Here is a tiny trained network, its code and every weight. The questions are about switching its units off for an input and a class, where a switched-off unit gives its printed mean instead of its output.

import numpy as np


def w(rows, s, z=0):
    codes = np.array(rows[::2]) - 128.0
    scale = np.full(codes.shape[1], s)
    scale[-1] = z or s
    return codes * scale


def f(y):
    return y / 2 * (1 + np.tanh(0.7978845608 * (y + 0.044715 * y**3)))


def log_softmax(a):
    a = a - a.max(-1, keepdims=True)
    return a - np.log(np.exp(a).sum(-1, keepdims=True))


def net(x, mask):
    res = np.array(x, float).reshape(1, 7) / 4 @ E
    y = f(res @ A[0][:, :-1].T + A[0][:, -1])
    res = res + np.where(mask, y, B[0][:, -1]) @ B[0][:, :-1]
    return log_softmax(res[-1] @ U[:, :-1].T + U[:, -1])


A, B = {}, {}
E = w([
[137,251,159,176,109,28,198,118,161,61,99,23],'x0',
[139,79,117,89,109,132,132,151,123,107,62,102],'x1',
[246,119,151,122,48,182,63,109,171,67,246,58],'x2',
[69,117,150,141,186,174,104,164,177,73,92,102],'x3',
[174,206,39,97,245,176,112,1,161,110,50,104],'x4',
[117,117,109,130,85,124,135,113,148,161,124,101],'x5',
[136,133,135,109,172,107,127,115,122,161,180,90],'x6',
],0.0096)
A[0] = w([
[110,102,32,55,131,150,111,159,159,141,162,190,149],'N0',
[115,60,212,164,95,69,180,230,136,156,153,125,215],'N1',
[164,106,106,88,190,135,152,105,150,128,116,135,146],'N2',
[49,144,126,83,141,85,153,107,157,168,105,177,66],'N3',
[219,130,181,101,67,203,41,95,157,68,194,96,16],'N4',
[151,62,95,135,171,245,79,153,99,254,130,174,92],'N5',
[96,125,141,118,161,126,193,145,108,163,96,140,67],'N6',
[131,203,62,74,127,153,136,123,140,138,93,109,226],'N7',
[72,139,142,95,173,108,151,145,75,195,86,182,24],'N8',
[181,185,133,169,136,48,217,146,190,77,92,104,113],'N9',
[95,112,141,120,70,104,83,242,110,117,189,137,156],'N10',
[139,185,151,85,143,65,183,138,131,109,125,91,84],'N11',
[28,155,122,113,150,85,141,127,44,166,74,166,6],'N12',
[208,167,21,120,182,177,103,16,184,109,72,136,216],'N13',
[129,43,111,79,155,195,65,112,151,165,153,247,96],'N14',
],0.0091,0.0016)
B[0] = w([
[95,204,150,135,122,143,191,178,215,180,134,122,175],'N0',
[203,163,224,200,224,193,47,120,79,164,85,226,212],'N1',
[154,142,172,98,150,172,102,101,138,92,101,165,163],'N2',
[45,46,103,40,86,131,90,93,132,86,174,114,174],'N3',
[41,27,2,21,104,2,111,110,115,45,185,101,226],'N4',
[151,196,198,157,92,121,232,221,195,97,87,100,216],'N5',
[131,100,105,75,68,83,67,68,126,45,117,158,164],'N6',
[185,198,169,175,196,155,72,111,118,156,96,60,180],'N7',
[96,53,69,142,75,108,91,172,125,59,104,138,190],'N8',
[222,204,157,167,91,97,236,219,203,109,100,83,204],'N9',
[131,100,156,122,199,186,72,78,60,175,168,207,202],'N10',
[137,174,148,142,109,132,159,153,164,125,126,104,172],'N11',
[83,11,62,59,124,131,99,111,159,51,142,141,197],'N12',
[183,105,160,124,184,168,25,80,41,215,86,220,249],'N13',
[196,208,141,176,89,73,177,203,148,109,61,87,218],'N14',
],0.0072,0.019)
U = w([
[133,133,177,144,178,224,50,87,44,230,113,195,250],'0',
[135,190,184,154,90,133,250,167,169,118,115,80,122],'1',
[58,45,28,82,93,111,85,101,114,74,162,116,22],'2',
],0.014,0.0019)

Each question gives the input, the list of numbers given to net, and the class t.
The units are the neurons (one row each of A and B). Each row of codes is followed by its name. A weight is (code - 128) times the scale printed after its matrix; where a second scale follows, it is the last column's (A, B and U).
mask holds one flag per neuron, in row order. A switched-off neuron (its flag False) gives its mean, the last column of its row in B, instead of its output. The means were averaged over made-up inputs and are rounded, as every weight is.
A unit's drop is (log p(t) with every unit on - log p(t) with that unit switched off) / (log p(t) with every unit on - log p(t) with every unit switched off).
The circuit of an input: a set's keep is (log p(t) with only the set's units on - log p(t) with every unit switched off) / (log p(t) with every unit on - log p(t) with every unit switched off). Starting from the 12 units with the biggest drops (on a tie, the unit counted first), units are removed one at a time, each time the one whose removal leaves the highest keep (on an exact tie, the one counted first), for as long as the keep stays at least 0.8.
circuit, biggest first: the units of the circuit, biggest drop first
top k neurons: the k neurons with the biggest drops, biggest first
drop of u: that unit's drop, to one decimal
input [-1,-8,4,4,-3,5,3], class 2: top 2 neurons => N4, N13
input [-7,-2,3,0,-6,8,-8], class 1: top 4 neurons => N5, N14, N13, N0
input [2,-5,5,5,3,-3,3], class 2: circuit, biggest first => N4
input [-7,0,-7,1,1,-8,6], class 1: top 2 neurons => N5, N14
input [-5,0,-5,-4,2,1,-1], class 1: top 2 neurons => N5, N4
input [1,-3,5,0,-5,-4,-1], class 0: top 4 neurons => N1, N10, N12, N8
input [-3,8,4,5,-3,-8,-3], class 2: top 3 neurons => N4, N13, N9
input [-7,7,-4,-5,-6,-4,4], class 1: top 3 neurons => N5, N14, N13
input [1,3,2,1,0,-2,1], class 2: top 2 neurons => N5, N13
input [-8,-1,-6,8,-4,3,5], class 1: top 2 neurons => N5, N14
input [5,-8,-6,-5,-3,1,8], class 2: top 4 neurons => N12, N5, N3, N14
input [4,0,3,-1,-4,-1,8], class 0: top 4 neurons => N1, N5, N14, N10
input [4,6,3,-8,5,5,5], class 0: top 2 neurons => N13, N5
input [-8,6,0,-1,5,0,2], class 1: circuit, biggest first => N5
input [-4,-6,5,1,3,6,2], class 2: top 2 neurons => N4, N9
input [7,-8,5,2,-8,-5,-2], class 0: top 2 neurons => N1, N10
input [2,2,7,-6,6,-1,-1], class 2: top 3 neurons => N4, N1, N10
input [-5,4,7,0,4,7,-6], class 2: drop of N4 => 8.5
input [5,6,-5,-3,-7,8,-4], class 0: drop of N1 => 1.5
input [-4,-4,-6,2,-4,0,8], class 2: circuit, biggest first => N12
input [7,0,1,5,-8,2,-7], class 0: drop of N1 => 0.9
input [5,-1,5,5,7,8,-1], class 0: drop of N13 => 3.4
